Below is a small trained network, with its code and all its weights. Each question gives an input and a target symbol and asks what happens when units are switched off, that is, made to give their printed mean instead of their output.

import numpy as np


def w(rows, s, z=0):
    codes = np.array(rows[::2]) - 128.0
    scale = np.full(codes.shape[1], s)
    scale[-1] = z or s
    return codes * scale


def f(y):
    return np.maximum(y, 0)


def softmax(a):
    e = np.exp(a - a.max(-1, keepdims=True))
    return e / e.sum(-1, keepdims=True)


def log_softmax(a):
    a = a - a.max(-1, keepdims=True)
    return a - np.log(np.exp(a).sum(-1, keepdims=True))


def net(x, mask):
    ids = ['αβγδεζμξπψω'.index(c) for c in x.split()]
    T = len(ids)
    res = E[ids] + P[:T]
    q, k, v = (res @ M[0].T for M in (Q, K, V))
    z = softmax(np.where(np.tri(T) > 0, q @ k.T / 3**0.5, -1e9)) @ v
    res = res + np.where(mask[0], z, O[0][:, -1]) @ O[0][:, :-1]
    y = f(res @ A[0][:, :-1].T + A[0][:, -1])
    res = res + np.where(mask[1:13], y, B[0][:, -1]) @ B[0][:, :-1]
    return log_softmax(res[-1] @ U[:, :-1].T + U[:, -1])


Q, K, V, O, A, B = {}, {}, {}, {}, {}, {}
E = w([
[15,146,111,145],'α',
[76,139,119,134],'β',
[46,201,116,132],'γ',
[188,158,136,129],'δ',
[31,5,188,114],'ε',
[120,98,163,125],'ζ',
[3,93,180,128],'μ',
[164,62,198,108],'ξ',
[11,138,164,129],'π',
[98,109,153,128],'ψ',
[210,146,188,120],'ω',
],0.015)
P = w([
[106,190,131,6],'0',
[122,94,225,136],'1',
[156,56,26,108],'2',
[109,188,124,97],'3',
[119,79,236,145],'4',
[141,88,30,165],'5',
[107,197,120,92],'6',
[108,77,241,148],'7',
[130,115,30,168],'8',
],0.016)
Q[0] = w([
[177,132,211,236],'h0',
[67,68,203,254],'h0',
[172,63,134,87],'h0',
],0.0089)
K[0] = w([
[170,150,129,38],'h0',
[80,119,146,8],'h0',
[152,80,110,127],'h0',
],0.017)
V[0] = w([
[160,183,56,132],'h0',
[76,186,6,137],'h0',
[193,242,80,126],'h0',
],0.011)
O[0] = w([
[129,135,148,195,81],'h0',
[113,33,107,167,2],'h0',
[90,202,131,246,165],'h0',
],0.012,0.0039)
A[0] = w([
[110,132,190,152,97],'n0',
[200,119,137,136,120],'n1',
[146,164,119,59,167],'n2',
[176,72,190,167,140],'n3',
[125,141,185,99,8],'n4',
[134,98,9,122,142],'n5',
[93,82,87,60,109],'n6',
[115,120,178,44,128],'n7',
[121,160,195,76,112],'n8',
[152,94,121,138,144],'n9',
[61,165,141,98,154],'n10',
[124,190,47,124,106],'n11',
],0.015)
B[0] = w([
[203,116,125,143,184],'n0',
[73,116,70,128,164],'n1',
[140,71,130,194,247],'n2',
[109,159,62,90,192],'n3',
[94,4,144,149,141],'n4',
[140,48,161,38,176],'n5',
[158,184,104,181,213],'n6',
[62,150,150,164,244],'n7',
[119,117,152,60,223],'n8',
[131,209,73,108,151],'n9',
[193,137,76,77,202],'n10',
[122,130,117,215,166],'n11',
],0.011,0.015)
U = w([
[171,70,38,87,153],'α',
[177,86,56,128,198],'β',
[139,116,43,175,69],'γ',
[152,126,143,249,140],'δ',
[85,122,153,187,71],'ε',
[139,148,124,76,104],'ζ',
[66,193,111,113,124],'μ',
[161,97,198,92,124],'ξ',
[110,184,77,73,4],'π',
[138,145,107,91,56],'ψ',
[234,148,164,93,235],'ω',
],0.011,0.0026)

Each question gives the input, a string of symbols that net reads in full, and the target symbol t.
The units are the heads (3 rows each of Q, K, V and O) and the neurons (one row each of A and B). Each row of codes is followed by its name. A weight is (code - 128) times the scale printed after its matrix; where a second scale follows, it is the last column's (O, A, B and U).
mask holds one flag per unit, heads first, then neurons. A switched-off unit (its flag False) gives its mean, the last column of its rows in O or B, instead of its output. The means were averaged over made-up inputs and are rounded, as every weight is.
A unit's drop is (log p(t) with every unit on - log p(t) with that unit switched off) / (log p(t) with every unit on - log p(t) with every unit switched off).
The circuit of an input: a set's keep is (log p(t) with only the set's units on - log p(t) with every unit switched off) / (log p(t) with every unit on - log p(t) with every unit switched off). Starting from the 12 units with the biggest drops (on a tie, the unit counted first), units are removed one at a time, each time the one whose removal leaves the highest keep (on an exact tie, the one counted first), for as long as the keep stays at least 0.8.
circuit, biggest first: the units of the circuit, biggest drop first
unit that matters most: the unit with the biggest drop
top k neurons: the k neurons with the biggest drops, biggest first
input γ δ α, target α: unit that matters most -> n5
input δ ω ψ γ, target γ: circuit, biggest first -> [n10 h0]
input ω γ ξ μ δ ξ μ ξ, target ω: circuit, biggest first -> [h0 n0 n7 n2]
input γ α ξ ω δ, target γ: circuit, biggest first -> [h0 n3]
input ε δ ω ε ω ε ω ω, target ε: top 3 neurons -> [n7 n2 n4]
input ξ μ ω α α, target ξ: top 3 neurons -> [n3 n8 n6]
input β ψ ω ξ ξ δ γ, target γ: circuit, biggest first -> [n11 n10]
input μ μ ξ α δ μ, target α: top 2 neurons -> [n5 n11]
input α ω ω ω δ, target α: top 3 neurons -> [n7 n3 n6]
input π ω ζ β δ, target π: circuit, biggest first -> [n2 n3 h0 n9]
input α γ ω ω ω, target α: circuit, biggest first -> [h0 n3]
input ω μ ω ζ π, target ω: circuit, biggest first -> [h0 n0 n10 n7]
input μ π ω ω δ, target μ: top 2 neurons -> [n7 n10]
input β ω ξ ω, target ξ: circuit, biggest first -> [n8 n2 n6 h0]
input γ ω ω ω ω ω ξ, target ξ: circuit, biggest first -> [n6 n3]
input δ γ ζ ω ω ζ δ ω, target δ: top 3 neurons -> [n10 n0 n8]
input δ ω δ ε π, target δ: circuit, biggest first -> [h0]
input β μ μ ω δ ξ ξ, target ξ: circuit, biggest first -> [n8 n2 n3 h0]
input ω ξ ω ω ξ, target ω: top 3 neurons -> [n0 n7 n2]
input ω ω ε ε ω μ, target α: top 3 neurons -> [n5 n2 n11]
input δ ω ω ω β β ω α, target δ: circuit, biggest first -> [h0]
input ω ξ ψ β π ω ζ ω ω, target δ: top 4 neurons -> [n10 n8 n3 n11]
input μ δ δ ω ω γ, target α: top 4 neurons -> [n5 n7 n6 n2]
input ξ α δ δ ω, target ξ: top 2 neurons -> [n8 n4]
input ε ω ξ ω ξ, target ε: top 4 neurons -> [n7 n2 n4 n10]
